Below are the code and all the weights of a small trained network. Each question names an input and a target symbol and asks about switching units off, where a switched-off unit gives its printed mean instead of its output.

import numpy as np


def w(rows, s, z=0):
    codes = np.array(rows[::2]) - 128.0
    scale = np.full(codes.shape[1], s)
    scale[-1] = z or s
    return codes * scale


def norm(h):
    return h / np.sqrt((h * h).mean(-1, keepdims=True) + 1e-5)


def softmax(a):
    e = np.exp(a - a.max(-1, keepdims=True))
    return e / e.sum(-1, keepdims=True)


def log_softmax(a):
    a = a - a.max(-1, keepdims=True)
    return a - np.log(np.exp(a).sum(-1, keepdims=True))


def net(x, mask):
    ids = ['βδεζλπψω'.index(c) for c in x.split()]
    T = len(ids)
    res = E[ids] + P[:T]
    u = 0
    for l in range(3):
        r = norm(res)
        for j in range(2):
            rows = slice(2 * j, 2 * j + 2)
            q, k, v = (r @ M[l][rows].T for M in (Q, K, V))
            z = softmax(np.where(np.tri(T) > 0, q @ k.T / 2**0.5, -1e9)) @ v
            o = O[l][rows]
            res = res + np.where(mask[u + j], z, o[:, -1]) @ o[:, :-1]
        u += 2
    return log_softmax(norm(res)[-1] @ U[:, :-1].T + U[:, -1])


Q, K, V, O = {}, {}, {}, {}
E = w([
[156,110,141,111,162],'β',
[102,193,46,87,126],'δ',
[172,220,135,82,159],'ε',
[232,153,170,189,144],'ζ',
[174,227,95,185,144],'λ',
[97,192,155,149,132],'π',
[255,155,80,150,128],'ψ',
[186,114,91,215,121],'ω',
],0.0023)
P = w([
[98,104,138,105,102],'0',
[130,82,109,160,195],'1',
[82,141,114,120,149],'2',
[90,134,145,151,135],'3',
[88,90,167,72,38],'4',
[254,34,170,101,216],'5',
[185,45,86,88,190],'6',
[110,173,91,216,177],'7',
],0.0037)
Q[0] = w([
[73,86,159,86,122],'0.h1',
[111,61,175,157,116],'0.h1',
[110,159,239,129,44],'0.h2',
[117,245,125,254,205],'0.h2',
],0.007)
K[0] = w([
[72,78,89,155,159],'0.h1',
[121,126,126,151,217],'0.h1',
[154,44,60,77,197],'0.h2',
[120,114,147,70,2],'0.h2',
],0.0072)
V[0] = w([
[208,71,159,92,136],'0.h1',
[92,78,89,198,147],'0.h1',
[169,207,3,157,106],'0.h2',
[127,58,64,59,136],'0.h2',
],0.0047)
O[0] = w([
[188,136,124,134,164,159],'0.h1',
[128,128,93,184,102,108],'0.h1',
[165,180,105,153,58,18],'0.h2',
[152,95,3,59,114,255],'0.h2',
],0.0058,0.00062)
Q[1] = w([
[159,160,72,57,78],'1.h1',
[180,133,235,130,66],'1.h1',
[32,166,51,171,232],'1.h2',
[129,234,41,225,255],'1.h2',
],0.0041)
K[1] = w([
[126,99,92,174,79],'1.h1',
[35,172,72,142,168],'1.h1',
[159,142,191,78,3],'1.h2',
[78,112,187,25,4],'1.h2',
],0.0055)
V[1] = w([
[194,128,74,106,95],'1.h1',
[16,144,87,154,82],'1.h1',
[22,128,141,106,146],'1.h2',
[71,237,154,1,110],'1.h2',
],0.0043)
O[1] = w([
[197,128,55,118,92,254],'1.h1',
[44,92,75,103,73,21],'1.h1',
[134,40,105,155,118,137],'1.h2',
[253,27,213,179,75,214],'1.h2',
],0.005,0.00082)
Q[2] = w([
[231,65,90,24,137],'2.h1',
[136,153,4,178,240],'2.h1',
[20,185,89,250,18],'2.h2',
[45,28,116,223,125],'2.h2',
],0.0033)
K[2] = w([
[35,166,229,126,100],'2.h1',
[173,106,236,211,103],'2.h1',
[209,71,238,127,253],'2.h2',
[191,176,217,177,235],'2.h2',
],0.0038)
V[2] = w([
[252,177,177,130,150],'2.h1',
[105,171,187,205,13],'2.h1',
[67,63,102,62,42],'2.h2',
[20,194,83,181,77],'2.h2',
],0.0039)
O[2] = w([
[185,160,149,2,89,162],'2.h1',
[152,165,193,235,36,5],'2.h1',
[205,14,81,246,149,171],'2.h2',
[193,196,137,228,196,68],'2.h2',
],0.0035,0.002)
U = w([
[74,25,54,42,240,215],'β',
[218,36,2,182,27,100],'δ',
[184,28,246,27,36,101],'ε',
[40,197,249,67,201,134],'ζ',
[136,194,225,225,53,226],'λ',
[7,15,223,215,161,86],'π',
[206,237,82,29,92,7],'ψ',
[75,219,31,201,203,106],'ω',
],0.0065,0.0018)

Each question gives the input, a string of symbols that net reads in full, and the target symbol t.
The units are the heads (2 rows each of Q, K, V and O). Each row of codes is followed by its name. A weight is (code - 128) times the scale printed after its matrix; where a second scale follows, it is the last column's (O and U).
mask holds one flag per head, layer by layer. A switched-off head (its flag False) gives its mean, the last column of its rows in O, instead of its output. The means were averaged over made-up inputs and are rounded, as every weight is.
A unit's drop is (log p(t) with every unit on - log p(t) with that unit switched off) / (log p(t) with every unit on - log p(t) with every unit switched off).
The circuit of an input: a set's keep is (log p(t) with only the set's units on - log p(t) with every unit switched off) / (log p(t) with every unit on - log p(t) with every unit switched off). Starting from all 6 units, units are removed one at a time, each time the one whose removal leaves the highest keep (on an exact tie, the one counted first), for as long as the keep stays at least 0.8.
circuit, biggest first: the units of the circuit, biggest drop first
unit that matters most: the unit with the biggest drop
which heads matter: for each layer, one digit per head in row order, 1 if its drop is at least 0.15 and else 0, layers parted by /
drop when u is switched off: that unit's drop, to one decimal
input δ ε ε λ, target δ: circuit, biggest first -> [0.h2 1.h2]
input ζ β ε ψ, target ζ: circuit, biggest first -> [0.h2 2.h2]
input β π β ω β ω β λ, target β: which heads matter -> 01 / 00 / 00
input β π ω λ β, target β: unit that matters most -> 2.h1
input β δ β λ ε, target β: circuit, biggest first -> [2.h1 0.h2]
input λ ω δ ε ε ψ, target λ: which heads matter -> 01 / 00 / 10
input ψ δ λ β β δ ω, target ψ: circuit, biggest first -> [1.h2 0.h2 2.h1]
input δ ψ ω ε λ, target δ: circuit, biggest first -> [0.h2 1.h1]
input β β ε δ ψ, target β: which heads matter -> 01 / 00 / 10
input π ε β π, target π: circuit, biggest first -> [0.h2 1.h2]
input ζ ε ζ λ β ω δ, target ζ: circuit, biggest first -> [0.h2 2.h2]
input ζ ε δ, target ζ: circuit, biggest first -> [0.h2 1.h1]
input ψ ε ζ ε ω ω β λ, target ψ: circuit, biggest first -> [2.h1 2.h2]
input ε δ β ε ε ψ ε, target ε: which heads matter -> 00 / 01 / 00
input ω β β, target ω: circuit, biggest first -> [1.h2 2.h2]
input ε λ π, target ε: circuit, biggest first -> [1.h2]
input λ ψ ω ε ε ω ε, target λ: circuit, biggest first -> [0.h2 2.h1]
input ζ ζ ω β λ, target ζ: circuit, biggest first -> [0.h2 1.h1]
input β π π ω, target β: which heads matter -> 01 / 00 / 00
input ζ δ π, target ζ: which heads matter -> 11 / 00 / 01
input δ ε δ β δ β β π, target δ: which heads matter -> 01 / 01 / 00
input ψ ζ π λ λ β ε β, target λ: which heads matter -> 01 / 01 / 00
input ζ π δ ζ, target ζ: unit that matters most -> 2.h2
input ψ ζ δ, target ψ: which heads matter -> 01 / 00 / 00
input ε ω β ζ, target ε: which heads matter -> 00 / 01 / 01
input ε π π, target ε: drop when 1.h2 is switched off -> 0.6
